Below are the code and all the weights of a small trained network. Each question names an input and a target symbol and asks about switching units off, where a switched-off unit gives its printed mean instead of its output.

import numpy as np


def w(rows, s, z=0):
    codes = np.array(rows[::2]) - 128.0
    scale = np.full(codes.shape[1], s)
    scale[-1] = z or s
    return codes * scale


def f(y):
    return np.maximum(y, 0)


def softmax(a):
    e = np.exp(a - a.max(-1, keepdims=True))
    return e / e.sum(-1, keepdims=True)


def log_softmax(a):
    a = a - a.max(-1, keepdims=True)
    return a - np.log(np.exp(a).sum(-1, keepdims=True))


def net(x, mask):
    ids = ['αβγδεζηλμξπστφψω'.index(c) for c in x.split()]
    T = len(ids)
    res = E[ids] + P[:T]
    u = 0
    for l in range(2):
        q, k, v = (res @ M[l].T for M in (Q, K, V))
        z = softmax(np.where(np.tri(T) > 0, q @ k.T / 3**0.5, -1e9)) @ v
        res = res + np.where(mask[u], z, O[l][:, -1]) @ O[l][:, :-1]
        u += 1
        y = f(res @ A[l][:, :-1].T + A[l][:, -1])
        res = res + np.where(mask[u : u + 16], y, B[l][:, -1]) @ B[l][:, :-1]
        u += 16
    return log_softmax(res[-1] @ U[:, :-1].T + U[:, -1])


Q, K, V, O, A, B = {}, {}, {}, {}, {}, {}
E = w([
[120,141,139,113,118,191],'α',
[116,149,139,75,86,137],'β',
[123,119,121,129,69,172],'γ',
[134,113,165,85,165,153],'δ',
[191,126,193,205,141,132],'ε',
[135,100,140,107,113,70],'ζ',
[99,138,131,150,162,125],'η',
[164,129,147,109,105,124],'λ',
[171,252,175,146,145,122],'μ',
[100,89,153,119,144,186],'ξ',
[90,143,154,90,170,146],'π',
[78,175,129,129,88,142],'σ',
[93,142,159,134,76,170],'τ',
[118,144,87,164,90,123],'φ',
[132,153,132,138,35,130],'ψ',
[133,183,109,127,99,117],'ω',
],0.024)
P = w([
[41,107,163,136,85,97],'0',
[158,127,18,106,203,166],'1',
[46,112,191,140,69,94],'2',
[213,107,73,94,141,181],'3',
[49,117,214,144,53,97],'4',
[255,93,107,91,101,197],'5',
[52,122,237,147,51,99],'6',
],0.0087)
Q[0] = w([
[120,96,108,110,169,212],'0.h0',
[60,98,249,114,143,86],'0.h0',
[192,117,160,152,222,99],'0.h0',
],0.012)
K[0] = w([
[49,98,137,83,139,207],'0.h0',
[205,171,255,164,204,127],'0.h0',
[80,57,75,82,227,67],'0.h0',
],0.0097)
V[0] = w([
[128,255,153,52,124,187],'0.h0',
[136,148,121,72,136,32],'0.h0',
[117,115,185,161,166,83],'0.h0',
],0.0067)
O[0] = w([
[134,214,156,27,254,160,252],'0.h0',
[109,173,235,99,70,148,97],'0.h0',
[179,90,202,191,120,134,102],'0.h0',
],0.0061,0.0013)
A[0] = w([
[169,122,63,109,223,50,132],'0.n0',
[167,32,79,180,110,138,45],'0.n1',
[50,188,152,220,138,31,124],'0.n2',
[66,112,127,151,85,154,89],'0.n3',
[101,152,176,75,79,108,80],'0.n4',
[164,151,56,215,159,180,92],'0.n5',
[162,211,127,67,179,149,1],'0.n6',
[179,139,138,173,154,146,71],'0.n7',
[96,101,43,98,151,134,205],'0.n8',
[137,130,131,129,82,138,120],'0.n9',
[193,116,73,119,178,180,59],'0.n10',
[231,173,158,230,156,142,116],'0.n11',
[2,148,141,166,146,124,12],'0.n12',
[114,83,208,105,103,119,92],'0.n13',
[174,70,97,92,191,171,51],'0.n14',
[175,110,53,141,228,23,120],'0.n15',
],0.0086,0.0065)
B[0] = w([
[180,168,134,127,118,254,164],'0.n0',
[140,146,176,102,82,56,157],'0.n1',
[178,187,59,208,183,64,231],'0.n2',
[95,128,89,181,116,198,193],'0.n3',
[74,145,170,118,130,85,246],'0.n4',
[147,126,200,91,130,98,161],'0.n5',
[165,51,138,203,50,67,185],'0.n6',
[166,127,182,127,161,167,142],'0.n7',
[152,89,180,80,119,191,241],'0.n8',
[133,130,136,129,111,90,185],'0.n9',
[79,151,143,147,96,74,173],'0.n10',
[177,144,175,112,159,221,175],'0.n11',
[71,89,110,232,156,115,153],'0.n12',
[126,67,160,143,149,78,253],'0.n13',
[62,191,116,162,49,127,170],'0.n14',
[210,158,119,47,125,200,156],'0.n15',
],0.0076,0.0044)
Q[1] = w([
[178,2,170,180,190,158],'1.h0',
[229,108,137,49,118,72],'1.h0',
[211,106,31,108,127,218],'1.h0',
],0.0098)
K[1] = w([
[165,29,96,133,236,120],'1.h0',
[147,123,112,82,108,55],'1.h0',
[102,86,3,90,100,127],'1.h0',
],0.013)
V[1] = w([
[3,101,130,120,174,167],'1.h0',
[166,177,190,209,134,204],'1.h0',
[147,80,157,99,149,137],'1.h0',
],0.0068)
O[1] = w([
[104,79,100,130,78,44,35],'1.h0',
[158,119,255,227,119,162,253],'1.h0',
[165,80,78,135,125,146,147],'1.h0',
],0.0075,0.0026)
A[1] = w([
[99,105,138,189,112,67,68],'1.n0',
[74,179,173,116,156,90,103],'1.n1',
[115,45,119,107,53,55,122],'1.n2',
[158,123,73,76,182,41,83],'1.n3',
[144,92,139,94,141,136,134],'1.n4',
[199,152,157,93,171,157,127],'1.n5',
[81,225,76,158,115,98,50],'1.n6',
[149,104,116,136,189,208,57],'1.n7',
[161,173,96,186,169,116,149],'1.n8',
[115,74,114,126,167,29,108],'1.n9',
[146,180,44,166,161,121,190],'1.n10',
[131,144,93,61,139,207,15],'1.n11',
[134,129,116,99,132,136,254],'1.n12',
[195,133,59,76,123,125,80],'1.n13',
[44,75,123,128,168,107,118],'1.n14',
[2,165,117,96,122,170,132],'1.n15',
],0.012,0.0094)
B[1] = w([
[129,112,39,148,108,181,196],'1.n0',
[156,186,83,123,169,121,188],'1.n1',
[63,178,190,146,73,50,246],'1.n2',
[67,112,102,206,43,141,159],'1.n3',
[139,157,171,126,129,145,162],'1.n4',
[67,117,52,126,114,144,217],'1.n5',
[246,132,122,161,100,68,150],'1.n6',
[152,159,117,118,110,70,160],'1.n7',
[103,75,172,75,125,127,164],'1.n8',
[212,90,138,127,244,105,197],'1.n9',
[161,15,163,52,127,89,145],'1.n10',
[168,113,161,183,183,105,156],'1.n11',
[151,122,150,76,83,151,213],'1.n12',
[96,136,119,172,176,165,161],'1.n13',
[94,98,98,72,219,151,184],'1.n14',
[183,134,39,125,164,156,193],'1.n15',
],0.011,0.012)
U = w([
[170,98,99,48,139,222,255],'α',
[35,135,119,84,2,148,210],'β',
[119,158,238,85,52,49,71],'γ',
[82,207,160,159,189,136,138],'δ',
[94,202,95,55,138,79,70],'ε',
[162,139,68,171,161,122,52],'ζ',
[209,153,161,100,144,74,75],'η',
[145,201,89,178,71,92,59],'λ',
[59,151,43,183,137,143,82],'μ',
[164,63,117,123,85,86,75],'ξ',
[3,54,125,119,155,144,73],'π',
[135,92,170,206,131,132,125],'σ',
[141,101,225,52,180,84,52],'τ',
[110,132,128,168,150,45,153],'φ',
[106,137,97,110,216,128,34],'ψ',
[166,63,128,137,182,124,58],'ω',
],0.0087,0.0069)

Each question gives the input, a string of symbols that net reads in full, and the target symbol t.
The units are the heads (3 rows each of Q, K, V and O) and the neurons (one row each of A and B). Each row of codes is followed by its name. A weight is (code - 128) times the scale printed after its matrix; where a second scale follows, it is the last column's (O, A, B and U).
mask holds one flag per unit, layer by layer, with each layer's heads first. A switched-off unit (its flag False) gives its mean, the last column of its rows in O or B, instead of its output. The means were averaged over made-up inputs and are rounded, as every weight is.
A unit's drop is (log p(t) with every unit on - log p(t) with that unit switched off) / (log p(t) with every unit on - log p(t) with every unit switched off).
The circuit of an input: a set's keep is (log p(t) with only the set's units on - log p(t) with every unit switched off) / (log p(t) with every unit on - log p(t) with every unit switched off). Starting from the 12 units with the biggest drops (on a tie, the unit counted first), units are removed one at a time, each time the one whose removal leaves the highest keep (on an exact tie, the one counted first), for as long as the keep stays at least 0.8.
units of the circuit, in order: the units of the circuit, biggest drop first
most important unit: the unit with the biggest drop
k most important neurons: the k neurons with the biggest drops, biggest first
top k neurons in layer l: the k neurons of layer l with the biggest drops, biggest first
drop when u is switched off: that unit's drop, to one decimal
input ξ σ ζ ξ δ ζ, target β: most important unit : 1.h0
input ξ σ λ γ ζ ε ζ, target σ: units of the circuit, in order : (1.h0, 0.n11)
input ζ β τ μ, target α: units of the circuit, in order : (1.n2, 0.n11)
input φ ξ ε ζ, target α: 2 most important neurons : (0.n0, 0.n15)
input ξ α δ η, target α: units of the circuit, in order : (1.n2, 0.n15)
input η ζ ζ ξ β μ η, target δ: units of the circuit, in order : (1.h0, 0.h0)
input μ β β, target δ: units of the circuit, in order : (1.h0, 1.n1, 0.h0)
input δ δ ξ ζ, target α: 3 most important neurons : (1.n2, 0.n0, 0.n15)
input γ ζ ξ γ, target β: 2 most important neurons : (1.n9, 0.n10)
input π ζ λ ζ β, target ε: 3 most important neurons : (0.n4, 1.n15, 1.n1)
input τ μ ζ σ β δ ψ, target δ: 2 most important neurons : (0.n11, 0.n0)
input φ μ β δ ξ, target δ: units of the circuit, in order : (1.h0, 0.n11, 0.h0, 1.n1)
input ζ ψ φ, target ξ: 3 most important neurons : (1.n10, 1.n6, 0.n2)
input ζ ξ δ π ψ λ τ, target μ: most important unit : 1.n0
input β β ζ, target φ: 3 most important neurons : (1.n9, 1.n2, 0.n2)
input ζ φ ξ η φ, target ξ: 3 most important neurons : (0.n2, 1.n10, 1.n6)
input ξ ξ ζ ξ α, target α: 4 most important neurons : (1.n2, 1.n15, 0.n13, 0.n6)
input γ β β ζ ω ε, target α: top 2 neurons in layer 1 : (1.n5, 1.n2)
input ξ ζ π ε, target α: top 2 neurons in layer 1 : (1.n2, 1.n5)
input ζ γ ζ τ, target α: units of the circuit, in order : (1.n2)
input ζ δ β ξ η σ, target α: top 2 neurons in layer 0 : (0.n13, 0.n10)
input ζ ζ ψ τ γ σ, target α: 2 most important neurons : (1.n2, 1.n15)
input π γ ζ ξ γ μ ζ, target δ: drop when 0.h0 is switched off : 0.4
